Each row is shifted at random along 3 fixed directions that mean nothing.
Known rows, with every way that one mark hangs from another
{J_884 {J_314 J_996} J_902}: [ 192  -55 -394    6 -211   43   65 -139  183  111  153  -28  -19  215
  221  -86  -36  407  171 -290 -113   -5  -33   20   83  -35  121  364
  -71  -41  112  147  176 -128  241  188   70  117  -55  181   -5  354
  -95  -64  251]
{J_996 {J_460 J_314 {J_850 J_312}} {J_884 J_902}}: [ 108  121 -124  -91  142  177  -85 -244  111   29  195  296 -195  -63
   16 -101  120   98   -5  -53   75 -135   49  -95  140  147   -2 -335
   38   23  -22    2   40  -39   68 -319  -76  141 -279  158  228 -161
  247  258  -50]
{J_902 {J_884 {J_314 J_751 {J_996 {J_460 J_769}}}}}: [ 131  253 -246  -85  112   78  -23   79   92  155   99  -89    2 -223
   98  -59  182  118  256 -107  148   13   31  -46  105  167    1 -100
   64    4 -105   29  136   23 -167  117 -209  214 -171  302  241  -98
   25  206  106]
{J_996 {J_460 J_312} J_884 J_902}: [ 312  403  300 -125  207   84 -200  -32 -161  -13 -180  239 -254 -361
   95  -14   12   36  -41  -69 -108 -370   92 -152  104  198   52 -656
  120 -111   -8   26  -16  197  249 -258 -238 -256 -214   -4  201 -341
  360  157 -278]
{J_996 {J_460 J_314} J_884}: [ 239  221  -38   16  -42  -44  -67 -276  -99   14  274 -155 -161 -140
  231  -46   64  293   76 -283  -40    3   -1 -176   66  -10  132   16
  -93   53  -27   76   54    4   38 -223 -225  169  -95  138  287  153
  105   94   35]
{J_312 {J_460 {J_850 {J_543 J_751}}}}: [  44  315  310 -320  206  -94 -349  -71  114  -30 -182  -39 -148 -292
   65  -27  165 -189 -143  115  -83 -557   51  -19  180  224    0 -578
  130  -62  -41  -30   58  196  113 -110  -80 -271 -270  -17   15 -492
  201  124 -173]
{J_460 {J_312 {J_580 J_769 J_921}} {J_850 {J_543 J_314}} J_902}: [ 238  -22  157 -240  172   98 -371 -240  109 -123 -315  478 -543  -80
   35 -206  -56  185 -445   27 -304 -475   80  114  144 -211   67 -361
  194 -165  165  207   20  -37  653 -304  170 -200 -241  -99 -225 -421
  202 -270  163]
{J_580 {J_543 J_751} J_769}: [ -96  124   12  -59  132  125   26  136   43  -45   47  -33   66   57
  -96   95  197  -80  250    9  100  187    8   99   -3  -96  -74 -121
  128  109  -10  -81  188    1 -458   -2   67  287   80  323  137 -161
  -33  140  321]
{J_769 {J_312 {J_460 J_902} J_751}}: [ -43  -83  -82  212 -125  334  -60 -163  -33   40   32  342 -310  277
  -92 -195   77   67 -163   50  -95 -182  -62   78   81 -122   75  182
  -58  -96   37   94 -168  -81  326    3  252   11 -171   32  -47   66
  -53  -54  366]
{J_460 {J_312 J_580 J_751} {J_769 {J_543 J_314}} J_850 J_902}: [  75  217 -266 -298 -171   83 -336 -366  218   91  417 -170 -113  186
  141 -296  389  397  204 -193 -123  -44   45   63  399 -212  261   -1
  -79  192 -216   29  183   15   51 -150  -22  232 -550  467  207    2
   44   54  652]
{J_460 J_314 {J_850 J_769}}: [ 195  195  157 -470  203 -128 -223 -170  108   46   -5 -136 -167 -191
  217 -160   35   59  -67 -112  -61 -333  125  -86  163   99   65 -275
   73   15  -95  167   67   84  287 -234 -141  -62 -235   41  -47 -293
  198  -31  -70]
{J_543 {J_314 J_751 {J_996 {J_460 J_312 J_769} J_902}}}: [ 264  300 -117 -213  107   17  -99   18 -146  143 -152  107 -253  -33
  131 -116  190  143  206  -48  -34 -303  -34  -36   92   75   72 -234
  147  -24  -94   37  121   75   65   29  -89   62 -233  124   83 -249
  173  139  190]
{J_850 {J_460 {J_312 J_580 J_751} J_769 J_902} J_543}: [  20  432  -31 -262  -39  121 -246 -222  198   58  174  -84  -35  -17
  144  -82  177   28  133   21  -50 -303   21  138  358  -38  148 -460
  -40  158 -204  -28  103  103 -219  -72 -113  135 -471  427  271 -166
   96  135  406]
{J_543 {J_314 {J_769 {J_312 J_751} {J_902 J_884}}}}: [ 208  266  147 -375  309   84 -197   95   87  112 -303   33 -265 -149
    1 -225  184  -85   66  100   34 -259  267   57   50  255 -100 -379
  225  -50  -17   40   51  116  300  -12 -134   -9 -243  129  -94 -485
  180   73   32]
{J_902 {J_884 {J_314 J_769 J_996}}}: [ 389  303  113 -284  203 -125 -263   28  146   43 -220 -219 -121 -411
  233  -83  -34  178   24 -188  -57 -296  206  -51  105  226   35 -204
  144 -146   -2  225  110   93  326   33 -267 -129 -114   94    3 -187
   74  -78 -141]
{J_769 J_312 {J_314 J_751 J_996} J_543}: [ 263   40 -308  -67   -3   75 -167 -105   98  180  299 -299  -82  429
  173  -71  331   85  567  -61  -90  125  119  273   -9   55  145  214
   62  127 -139   51  281  -60 -140  455 -100  126 -223  244   63   -5
 -113  154  655]
{J_902 {J_884 {J_314 J_751 {J_769 J_312 J_543} J_996}}}: [ 172  181 -207  -84  201  140 -110   67  215  155  -26  -11  -87  -69
   -6  -94  201   -6  289    3  176   23  154  115   32  206  -85  -92
  176  -47  -68   46  166    2  -56  240 -153  161 -141  243   82 -220
  -13  187  228]
{J_902 {J_884 {J_314 J_751 J_996}}}: [ 164  170 -243  -53   87   78  -65   70  125  157   79 -146   48 -178
  162  -30  134  145  216 -127   30   26   38    6   78  147   28   33
   72  -25  -74   89  122   34  -24  163 -174  115 -115  262  157  -18
  -18  121  142]
{J_314 J_751 {J_996 J_884 J_902}}: [ 219  -87 -291  322 -201  281   33 -114 -152  149   15  333  -64  104
   64   12  -24  266  -49 -168 -177  -29 -165   30   -5 -257  106  367
  -28  -84   84  180    0  -74  331  190  268  -39   14   35   -4  200
  -40   -4  276]
{J_996 J_460 {J_884 J_314 J_902}}: [ 276  233  -57  -83    2  -21  -85 -181   51   95  105  -24 -145 -151
  232  -15   -2  274   77 -269  -76 -132   99 -136   85  144   63 -129
  -10  -81  106   60  103   41  233 -135 -173    7 -123  148  209   71
  152  119 -170]
{J_580 {J_769 J_902} J_921 {J_996 {J_460 {J_850 J_314}}}}: [  57 -212 -160  153  -40  198   45   50   78  -75   94  349 -299  -19
   82 -188  -70  492 -128 -187  -73  -32 -113   16   40 -418   73  172
  -44  -13  236  116  110 -264   95  -71  356  293  -54  214  -14   65
    8 -292  304]
{J_996 J_460 {J_902 {J_884 {J_314 J_769}}}}: [ 109  267 -200   70  -60   80   25 -116  104   97  294 -134   94  -55
  241 -136  133  374  341 -370   69  173  -15 -172  146   68   41 -108
 -140  144  -36  -81  150   83 -150   19 -192  332  -99  407  338  176
   71  157  142]
{J_312 J_460 {J_580 J_921 J_996}}: [-166  298   -2  -16   16  105 -119  159  232 -111   22 -150  -35 -382
   25 -220  158  135  104  -43   31 -135  -87 -106  266  102  109 -302
   18  -48  -22 -239   69  -61 -340  -60  -28  121 -355  157  189 -196
  -14 -173  104]
{J_884 {J_314 J_751 {J_769 J_543 J_902} {J_996 J_460}}}: [ 186  278 -403 -134 -121  -21 -111 -165  227  254  271 -394   10  112
  281 -155  276  406  651 -279  179   20   33   19  186   36   47  173
  -20  156 -156  -90  376   10 -287  283 -199  398 -156  418  213   98
  -24  228  455]
{J_543 {J_314 J_751 J_769}}: [ -61  132 -203 -100  170   74   51   34   59  145  -95   81  -93   96
  -85 -119  228  -75  263  129  261   90   46   36  -18   94 -181  -72
  163   56  -81 -103   91    5 -189   48  -23  330  -81  130    1 -215
   52  196  223]
{J_769 J_312 {J_543 J_314}}: [ 350  -88  145 -164  128 -124 -224 -123  -58   40 -212  118 -482  278
   16  -73   58   -9 -134   70 -274 -271  196  213 -175   15   44   15
  136 -178  184  176   49   -6  529   98   88 -221   -6 -124 -256 -218
   16  -78  121]
{J_850 {J_460 J_902} {J_769 {J_312 {J_580 J_543}}}}: [ -56 -164  -61  164  -11  315   51 -203    2   62 -127  643 -331  370
 -178 -135 -155   58 -306  171  -21 -150  -57  152   28 -229  -31  -73
  -30  -60  184   50 -143 -141  244 -124  431  153  -58   32  -96 -109
  -64 -156  277]
{J_312 J_460 {J_580 {J_769 J_314 {J_902 J_884}} J_921} J_751}: [ -12  -78  171  134   93  448  -18  102   70    0 -271  603 -576 -277
 -166 -500  -28  166 -487   25 -259 -493   54   51   89 -121  -44  -30
   75 -334  333  139 -221 -169  729 -116  445  -12 -292  -21 -341 -370
   33 -325  101]
{J_312 {J_460 J_314 J_769 J_850} {J_580 J_543 J_996}}: [ -62  144  -69  -62  -69   92 -169 -263  255 -188  293  -71 -203  -98
   40 -285  269  361   23 -186  -65 -121 -128  -57  318 -109  215   -9
  -51   -6  -25  -31  116 -110 -151 -169   94  292 -336  199  183  -32
 -110 -115  384]
{J_850 {J_314 J_751} {J_460 J_312} J_543 J_769}: [ -50 -140 -372  140   45  208  136 -315   87  212  152  555 -215  538
   87  -33  -66   18  -82  204  141 -102  -74  319   29 -212  -77   11
  -86  142   98  141  -54 -110   -6   24  337  579 -139  349   13   97
  -33  118  582]
{J_543 {J_314 {J_996 {J_460 J_850} {J_902 J_884}}} J_751}: [ 346   26 -109   19  -72  -26 -104 -107 -233   78 -114  230 -282   58
  159  -53   91  353 -199 -162 -286 -256 -139  -63  -20 -201  116  104
  -21  -76  175  224   52  -11  501  -49  164  -46  -87  114   -7   12
   88   -8  184]
{J_314 J_751 J_769 {J_996 {J_460 J_312}}}: [ 301   68 -195  135 -127   52 -243 -223  -99   83  -82  190 -243  109
   97  -94  -32  346   60 -171   79 -305 -109   26  111 -281   74  252
   64  -53  -65  151    8  -86  189   92   16  136  -93   -1    7  135
   10  -57  333]
{J_312 {J_460 {J_769 {J_543 J_314}} {J_902 J_884}} J_751}: [ -65   40  -34   78  -28  282   67  -27  -35  159   22  445 -401  -35
 -174 -291  201   97 -295   82  -84 -287  -37   83  109  -54   27   12
   -1 -123   67  158  -76  -12  369  -25  344   88 -231  196  -51 -194
    2   81  259]
{J_543 {J_314 {J_769 {J_312 {J_460 J_850} {J_580 J_996}}}} J_751}: [ 164  425  -25 -372  101  -97 -377  -78  168    1  -46 -363 -111  -16
  178 -154  382  154  287  -71   18 -141   87  -59  206   81   60 -243
   84   78 -101  -65  187   70  -81  -70 -216  165 -401  299  186 -217
   87   13  363]
{J_460 J_314 J_769 J_850}: [-123  311 -138 -434  193   17    0  -65  239   -9  293 -253   57 -146
  -13 -190  364 -107  365   10  287  119   76 -110  212  193  -11 -376
   49  228 -310 -115  214   24 -471 -129 -293  282 -367  266  232 -305
  144  284  163]
{J_580 {J_543 {J_314 J_769} J_751} {J_996 J_460}}: [ 128  -23    7  144   29   11  -14   -4 -151 -104 -118  301 -366  113
  -73   66  112  228  -82   31  -23  -81 -145   99  -90 -258   25  103
  105 -115  190  120  110 -131  -37  -50  242  222  102  125   42  -10
  -54   35  308]
{J_314 {J_769 {J_312 J_751} J_543} {J_996 J_884 J_902}}: [ 186  -44 -182  305 -112  355  -20 -161   24   40  -49  436 -239  283
 -193 -123   31   84   31  -25    2    1   44  141  -21 -167   -6  212
    4  -85  126  136   41 -183  275  194  356   99  -71  101  -95   41
  -92   22  438]
{J_996 {J_460 {J_312 {J_580 J_921} J_751} J_769} {J_902 J_884}}: [ 135  583   54 -248   82  164 -224   84   68   60  139 -134   11 -446
  181 -251  236  165  234 -260  -15 -204   66 -145  358  110  166 -620
    7   83 -178 -120   64  164 -133 -117 -334   82 -526  466  367 -263
  268  116   80]
{J_580 {J_543 {J_314 J_751}} J_921 J_996}: [-299 -319 -547  497  -40  356  357  142   26  -49  218  427 -135  357
 -261   -5  192  144  147  162  184  523 -268  221 -169 -394  -10  428
   59   49  170  -96  168 -376 -554  233  459  573  142  287   45  186
 -244   51  716]

Rows
[ 137  360   29 -342  297   74  -74  109   34  -49 -100   -2 -224 -245
   -3 -133  185 -127  262  136  162 -249   53   -8  144  314   28 -475
  242   -9 -272   34  111   34 -200 -114 -368   41 -323   43  124 -412
  196  180  149] => {J_460 J_312 {J_314 J_996}}
[ 243   35   33 -112   11   41 -150 -269   39  -60  -38    7 -353  130
   72 -211   84  189  -35 -145  -74 -120   63   79   21 -167   60  147
   57  -78   56  178   23  -80  327  -48  -60   97  -78   19 -104   -8
   -3 -111  348] => {J_460 {J_314 {J_769 {J_312 {J_580 {J_543 J_751}}}}}}
[ 129 -116   18 -150   59   24   60 -105   13  151 -165  304 -214  188
   47  -53  -68   17 -239   93  -78 -170   85  162  -58  -65  -76  -76
  -10   61  237  112   81    1  403   80  288  146   53  105 -215 -193
   41  -26  156] => {J_850 {J_543 J_314} {J_769 J_902}}
[ 286   89 -111  -25  -58  102 -129   14 -146  194  -75  165 -161 -172
   95  -78   52  230  -46 -135  -58 -342  -90   18  101 -124   99   53
   68  -68  -35  135   40   21  243  160   25  -54 -135   75   40 -124
   69   46   77] => {J_314 J_751 {J_996 {J_460 {J_769 {J_902 J_884}}}}}
[ 284  153   -1 -275  146  -18 -198  -75   94   92 -119 -119 -184   33
  141 -206  140  179  114  -89  -15  -66  212   32   30   83   -9 -108
   96   61   21   60  119   73  300   59 -154   96 -137  160  -36 -173
   85  -50  184] => {J_543 {J_314 {J_769 J_312 {J_902 J_884}}}}
[ 101  -65 -123   27   51   43  120  106 -217   43 -308  370 -313  125
 -146   -2   91  -22 -161  209  -40 -136 -103   49 -154  -77  -73   90
  106 -130  157  134   11 -117  229    2  230   32   -1  -40 -146 -159
   10   58  188] => {J_543 {J_314 J_996} J_751}
[ 403  308  267 -186  254  152 -237  101  -93  120 -623  382 -302 -453
  -12  -55  -76  -91 -156   29  -77 -615  118   10   56  137  -74 -416
  343 -318   19  218   -5  133  558   46   26 -438 -119 -211 -199 -566
  257   21 -264] => {J_314 J_751 J_769 {J_996 J_884 J_902}}
[-249 -106 -194  182  -14  393  195  283  214  -98   16  312  -41 -108
 -237 -206   64  139   60   36  117  253  -92   30   69 -186  -75   -3
   18   -6  140 -194   76 -257 -307    1  289  369 -121  194   32 -138
  -91 -194  305] => {J_312 {J_580 {J_769 J_902} J_921 J_996}}
[ 319  120  140 -161  -18 -172 -202 -361   31    8   36  -78 -290   47
  332   -6  -94  159 -205 -122 -329 -476    8  132   32 -124  154  -59
  -52  -35   82  261   54   47  347  -16  -23 -103  -66   52  -58   29
   55  -72  124] => {J_850 {J_460 J_314} J_543}
[ 280  326  114 -348  262   24  -99  162  -88  107 -485  151 -295 -278
  -56  -77  179  -66   -3  176   59 -326  135  -11   -6  172 -127 -393
  263  -91   45   85  149   72  268  -44  -62  -90 -179   50  -71 -555
  227  148   -8] => {J_543 {J_314 {J_769 J_902} {J_996 J_884}} J_751}
[ 110 -101  -69  299 -139  182   64 -180 -195  -29   52  512 -271  224
   -9 -104  -65  288 -131 -117  -98 -107 -165  -50   -4 -231   63   39
 -106  -42  122   51 -100  -47  271  -85  143   68   -8  -15   43  177
   94    5  153] => {J_996 {J_460 J_312} J_902}
[ 196  121  -55 -214   14  -63  -76 -142  199   75  -52 -174 -151  -12
  197 -183   21  293  173 -169   38 -103  163  -28   71   46  -30   65
    2  -24   45   84  151   15  247   67 -144   98  -37  109  -68   22
   42  -34   94] => {J_884 {J_314 {J_769 J_902}}}
[  81  -22 -228   90    8  214   44  -76  -43   61 -148  373 -357  271
 -156 -233  110  119   90   96  155  -84   -6   37  -12  -37  -89   95
   49   -9   78   -9   30 -171  124   26  212  336 -117   77  -81 -100
  -16   55  360] => {J_543 {J_314 {J_769 {J_312 J_751} J_902} {J_996 J_460}}}
